Below are the code and all the weights of a small trained network. Each question names an input and a class and asks about switching units off, where a switched-off unit gives its printed mean instead of its output.

import numpy as np


def w(rows, s, z=0):
    codes = np.array(rows[::2]) - 128.0
    scale = np.full(codes.shape[1], s)
    scale[-1] = z or s
    return codes * scale


def f(y):
    return y / 2 * (1 + np.tanh(0.7978845608 * (y + 0.044715 * y**3)))


def log_softmax(a):
    a = a - a.max(-1, keepdims=True)
    return a - np.log(np.exp(a).sum(-1, keepdims=True))


def net(x, mask):
    res = np.array(x, float).reshape(1, 4) / 4 @ E
    y = f(res @ A[0][:, :-1].T + A[0][:, -1])
    res = res + np.where(mask, y, B[0][:, -1]) @ B[0][:, :-1]
    return log_softmax(res[-1] @ U[:, :-1].T + U[:, -1])


A, B = {}, {}
E = w([
[88,181,134,108,44],'x0',
[217,116,142,131,120],'x1',
[230,2,201,172,178],'x2',
[68,248,192,203,106],'x3',
],0.0078)
A[0] = w([
[83,181,111,74,108,152],'neuron 0',
[151,50,162,223,182,166],'neuron 1',
[121,95,57,113,149,152],'neuron 2',
[134,127,170,52,153,4],'neuron 3',
[83,134,112,105,131,12],'neuron 4',
[131,157,84,65,143,98],'neuron 5',
[45,108,103,87,72,77],'neuron 6',
[10,142,74,209,142,147],'neuron 7',
[141,122,59,126,117,212],'neuron 8',
[142,90,211,108,161,133],'neuron 9',
[143,134,106,26,108,202],'neuron 10',
[78,118,80,37,113,220],'neuron 11',
[98,72,193,141,175,185],'neuron 12',
[163,160,180,161,120,108],'neuron 13',
],0.011,0.0035)
B[0] = w([
[49,44,115,95,73,209],'neuron 0',
[191,124,91,238,82,254],'neuron 1',
[81,98,72,145,184,178],'neuron 2',
[223,101,109,227,93,121],'neuron 3',
[174,133,24,217,154,139],'neuron 4',
[87,104,108,106,174,161],'neuron 5',
[171,88,53,49,143,187],'neuron 6',
[126,84,129,103,76,215],'neuron 7',
[64,101,83,95,203,169],'neuron 8',
[202,163,138,229,114,191],'neuron 9',
[52,121,86,176,235,188],'neuron 10',
[85,56,1,76,228,220],'neuron 11',
[235,121,119,187,52,196],'neuron 12',
[151,197,179,61,171,155],'neuron 13',
],0.0072,0.0094)
U = w([
[126,239,195,103,145,10],'0',
[185,153,159,193,74,190],'1',
[51,228,121,44,1,84],'2',
[64,105,35,29,147,250],'3',
],0.0081,0.0018)

Each question gives the input, the list of numbers given to net, and the class t.
The units are the neurons (one row each of A and B). Each row of codes is followed by its name. A weight is (code - 128) times the scale printed after its matrix; where a second scale follows, it is the last column's (A, B and U).
mask holds one flag per neuron, in row order. A switched-off neuron (its flag False) gives its mean, the last column of its row in B, instead of its output. The means were averaged over made-up inputs and are rounded, as every weight is.
A unit's drop is (log p(t) with every unit on - log p(t) with that unit switched off) / (log p(t) with every unit on - log p(t) with every unit switched off).
The circuit of an input: a set's keep is (log p(t) with only the set's units on - log p(t) with every unit switched off) / (log p(t) with every unit on - log p(t) with every unit switched off). Starting from the 12 units with the biggest drops (on a tie, the unit counted first), units are removed one at a time, each time the one whose removal leaves the highest keep (on an exact tie, the one counted first), for as long as the keep stays at least 0.8.
units of the circuit, in order: the units of the circuit, biggest drop first
k most important neurons: the k neurons with the biggest drops, biggest first
drop of u: that unit's drop, to one decimal
input [-1,0,1,0], class 1: units of the circuit, in order	neuron 11
input [2,-2,-7,7], class 3: units of the circuit, in order	neuron 6; neuron 11
input [-5,1,-1,5], class 0: units of the circuit, in order	neuron 1; neuron 0; neuron 12; neuron 11
input [6,0,3,2], class 2: units of the circuit, in order	neuron 1; neuron 10; neuron 11
input [6,6,3,3], class 0: 2 most important neurons	neuron 1; neuron 13
input [3,6,2,7], class 0: 2 most important neurons	neuron 13; neuron 1
input [6,3,2,5], class 2: 2 most important neurons	neuron 1; neuron 9
input [-6,2,-3,2], class 0: 4 most important neurons	neuron 11; neuron 0; neuron 6; neuron 1
input [6,8,2,0], class 0: 2 most important neurons	neuron 1; neuron 12
input [3,6,2,6], class 0: 2 most important neurons	neuron 13; neuron 1
input [-3,2,-5,3], class 2: drop of neuron 11	0.5
input [2,4,0,3], class 0: drop of neuron 1	0.2
input [4,-4,3,8], class 2: drop of neuron 6	0.0
input [4,7,0,-2], class 0: drop of neuron 6	0.2
